Here is a tiny trained network, its code and every weight. The questions are about switching its units off for an input and a target symbol, where a switched-off unit gives its printed mean instead of its output.

import numpy as np


def w(rows, s, z=0):
    codes = np.array(rows[::2]) - 128.0
    scale = np.full(codes.shape[1], s)
    scale[-1] = z or s
    return codes * scale


def norm(h):
    return h / np.sqrt((h * h).mean(-1, keepdims=True) + 1e-5)


def f(y):
    return np.maximum(y, 0)


def softmax(a):
    e = np.exp(a - a.max(-1, keepdims=True))
    return e / e.sum(-1, keepdims=True)


def log_softmax(a):
    a = a - a.max(-1, keepdims=True)
    return a - np.log(np.exp(a).sum(-1, keepdims=True))


def net(x, mask):
    ids = ['γδηθξπτφψ'.index(c) for c in x.split()]
    T = len(ids)
    res = E[ids] + P[:T]
    r = norm(res)
    for j in range(3):
        rows = slice(2 * j, 2 * j + 2)
        q, k, v = (r @ M[0][rows].T for M in (Q, K, V))
        z = softmax(np.where(np.tri(T) > 0, q @ k.T / 2**0.5, -1e9)) @ v
        o = O[0][rows]
        res = res + np.where(mask[j], z, o[:, -1]) @ o[:, :-1]
    y = f(norm(res) @ A[0][:, :-1].T + A[0][:, -1])
    res = res + np.where(mask[3:11], y, B[0][:, -1]) @ B[0][:, :-1]
    return log_softmax(norm(res)[-1] @ U[:, :-1].T + U[:, -1])


Q, K, V, O, A, B = {}, {}, {}, {}, {}, {}
E = w([
[151,207,82,180,253,111,200,171,159,139,85,141],'γ',
[230,128,134,126,146,153,122,134,124,133,160,131],'δ',
[152,166,155,105,89,168,70,146,134,87,139,151],'η',
[139,104,98,155,136,155,140,149,95,153,130,64],'θ',
[155,98,162,103,131,91,165,161,138,176,183,150],'ξ',
[78,201,115,92,95,114,125,141,103,110,165,99],'π',
[174,137,75,133,165,130,115,97,105,120,172,182],'τ',
[192,157,83,119,190,154,81,137,126,185,118,58],'φ',
[163,170,141,99,99,191,80,128,140,114,122,142],'ψ',
],0.026)
P = w([
[123,113,126,97,116,89,133,116,151,7,194,80],'0',
[116,142,166,107,137,163,140,91,130,120,181,109],'1',
[142,137,174,138,119,120,95,135,115,103,143,104],'2',
[133,141,157,125,111,134,99,127,122,123,147,116],'3',
[149,126,158,147,102,126,117,123,108,107,137,127],'4',
[151,113,147,149,100,128,124,128,102,105,122,124],'5',
[139,117,133,130,104,136,106,147,112,128,132,119],'6',
[149,106,130,138,101,148,132,121,103,121,113,130],'7',
[145,103,115,125,103,153,137,121,106,130,109,126],'8',
[141,107,113,111,109,160,138,127,107,136,108,131],'9',
[128,108,106,89,117,161,118,151,119,149,112,138],'10',
[140,101,95,95,129,152,135,148,105,138,97,144],'11',
[133,100,84,79,137,150,131,150,106,146,83,145],'12',
[138,119,73,77,104,149,136,146,141,149,124,140],'13',
],0.019)
Q[0] = w([
[43,70,191,161,138,66,114,56,158,158,170,180],'H1',
[142,145,125,130,151,178,112,108,190,101,123,117],'H1',
[197,159,99,195,168,131,29,118,215,7,100,150],'H2',
[204,210,129,94,190,180,166,140,63,149,164,94],'H2',
[167,254,176,180,163,189,90,170,55,58,201,32],'H3',
[12,59,105,213,60,71,234,187,166,159,64,113],'H3',
],0.0078)
K[0] = w([
[132,157,163,187,134,133,123,104,175,109,162,72],'H1',
[142,176,113,128,101,131,120,136,28,145,145,101],'H1',
[186,3,194,2,25,144,78,151,119,173,145,116],'H2',
[132,108,130,102,180,110,131,202,149,226,134,122],'H2',
[72,225,88,84,68,99,222,220,120,133,75,128],'H3',
[227,1,252,134,87,109,75,34,97,207,195,120],'H3',
],0.0084)
V[0] = w([
[140,122,182,29,69,113,121,116,160,115,159,2],'H1',
[140,92,207,147,134,120,132,189,169,208,80,171],'H1',
[145,141,163,83,88,179,59,111,36,125,152,91],'H2',
[147,101,104,109,128,52,149,102,123,176,130,121],'H2',
[86,112,135,165,154,131,99,100,123,123,114,136],'H3',
[123,131,56,46,77,132,75,137,69,134,147,97],'H3',
],0.0096)
O[0] = w([
[99,85,111,137,126,85,101,138,117,119,46,32,255],'H1',
[187,117,211,112,128,225,152,132,247,146,178,87,63],'H1',
[96,143,131,121,95,154,184,104,102,148,164,132,184],'H2',
[79,133,101,167,51,133,100,46,153,119,133,133,164],'H2',
[234,115,105,99,123,69,145,141,130,88,121,160,49],'H3',
[131,169,102,101,92,122,155,90,62,145,110,98,194],'H3',
],0.012,0.0075)
A[0] = w([
[131,114,158,60,115,7,128,152,54,166,127,221,207],'N1',
[169,155,226,114,105,198,168,131,101,195,157,76,112],'N2',
[144,210,99,133,178,93,172,73,178,70,129,229,2],'N3',
[121,169,158,201,183,85,197,144,227,160,33,106,80],'N4',
[111,117,64,197,139,143,142,223,99,193,161,254,23],'N5',
[150,117,136,129,72,214,107,140,125,107,147,122,242],'N6',
[184,183,166,181,175,100,109,133,135,163,162,60,200],'N7',
[32,209,84,59,93,38,105,95,121,48,101,91,81],'N8',
],0.0085,0.0019)
B[0] = w([
[103,92,140,140,167,205,74,64,231,137,178,81,192],'N1',
[110,168,90,98,144,36,178,101,109,185,163,211,197],'N2',
[186,254,137,138,59,167,108,89,112,117,146,112,153],'N3',
[183,81,230,68,119,123,93,75,206,126,169,98,167],'N4',
[39,178,41,159,111,193,143,150,126,102,62,137,176],'N5',
[203,78,58,134,176,128,101,110,67,153,139,8,191],'N6',
[101,94,159,138,147,176,171,96,80,173,120,231,185],'N7',
[34,72,63,93,153,176,123,6,62,172,79,30,255],'N8',
],0.0095,0.0092)
U = w([
[139,204,146,133,254,64,137,123,138,63,120,114,158],'γ',
[148,127,103,92,145,104,151,112,105,168,124,197,200],'δ',
[112,165,135,125,184,109,128,149,121,92,154,100,6],'η',
[114,140,137,158,162,91,114,133,125,114,91,141,33],'θ',
[164,110,177,132,172,148,69,90,198,126,106,102,156],'ξ',
[49,92,72,175,210,142,134,80,129,104,104,59,117],'π',
[74,178,100,227,129,173,107,167,126,121,109,164,75],'τ',
[97,182,183,175,113,169,119,90,107,230,112,137,229],'φ',
[199,183,74,24,160,70,164,134,149,133,127,144,225],'ψ',
],0.007,0.0025)

Each question gives the input, a string of symbols that net reads in full, and the target symbol t.
The units are the heads (2 rows each of Q, K, V and O) and the neurons (one row each of A and B). Each row of codes is followed by its name. A weight is (code - 128) times the scale printed after its matrix; where a second scale follows, it is the last column's (O, A, B and U).
mask holds one flag per unit, heads first, then neurons. A switched-off unit (its flag False) gives its mean, the last column of its rows in O or B, instead of its output. The means were averaged over made-up inputs and are rounded, as every weight is.
A unit's drop is (log p(t) with every unit on - log p(t) with that unit switched off) / (log p(t) with every unit on - log p(t) with every unit switched off).
The circuit of an input: a set's keep is (log p(t) with only the set's units on - log p(t) with every unit switched off) / (log p(t) with every unit on - log p(t) with every unit switched off). Starting from all 11 units, units are removed one at a time, each time the one whose removal leaves the highest keep (on an exact tie, the one counted first), for as long as the keep stays at least 0.8.
units of the circuit, in order: the units of the circuit, biggest drop first
most important unit: the unit with the biggest drop
top k neurons: the k neurons with the biggest drops, biggest first
which heads matter: for each layer, one digit per head in row order, 1 if its drop is at least 0.15 and else 0, layers parted by /
drop of u: that unit's drop, to one decimal
input θ φ δ δ φ δ, target δ: units of the circuit, in order -> N2, H2
input δ δ ψ δ δ δ ψ ξ δ γ, target ξ: units of the circuit, in order -> N4, H1
input ξ φ δ τ φ φ δ θ ξ ψ τ γ η, target τ: units of the circuit, in order -> H1, H3, N5
input φ δ η θ δ γ γ, target φ: most important unit -> N4
input ξ γ θ ψ, target ξ: which heads matter -> 001
input η τ η δ ξ ξ θ δ η δ φ δ δ δ, target ψ: units of the circuit, in order -> H1, N8, N2
input η δ τ γ, target τ: which heads matter -> 101
input γ τ δ ψ ξ τ φ, target τ: which heads matter -> 101
input ξ δ θ ξ ξ φ γ φ δ φ, target ξ: units of the circuit, in order -> H3, N8, H1
input δ ξ δ δ γ, target ξ: units of the circuit, in order -> N4, H3
input ψ γ ξ φ π δ ξ γ δ ξ δ γ δ δ, target ξ: units of the circuit, in order -> H3, H1
input τ η δ η π δ δ γ ξ ψ, target ξ: units of the circuit, in order -> H3, N8
input φ η τ γ η γ ψ ξ θ τ τ γ, target τ: which heads matter -> 100
input φ τ θ η ξ δ δ δ ξ δ, target ψ: units of the circuit, in order -> H1, N2
input φ η θ θ τ γ θ ψ, target τ: most important unit -> H3
input γ ξ δ φ, target ξ: top 2 neurons -> N8, N4
input ξ τ δ γ δ η φ η ξ η, target ξ: units of the circuit, in order -> H3, H1
input ξ φ δ γ δ, target ξ: which heads matter -> 001
input φ ξ τ ξ δ τ π δ γ τ, target τ: top 2 neurons -> N5, N8
input δ ξ τ δ η δ δ, target δ: which heads matter -> 100
input ξ π δ τ γ φ η, target τ: most important unit -> H3
input ξ γ η, target ξ: which heads matter -> 001
input δ δ π γ δ δ φ δ φ τ δ, target τ: drop of N5 -> 0.5
input ξ δ ψ φ ξ γ π τ φ δ τ δ δ, target τ: drop of N8 -> 0.1
input ψ δ π π ξ δ γ τ, target τ: drop of N8 -> 0.2
input γ π δ τ φ, target τ: drop of N8 -> 0.2
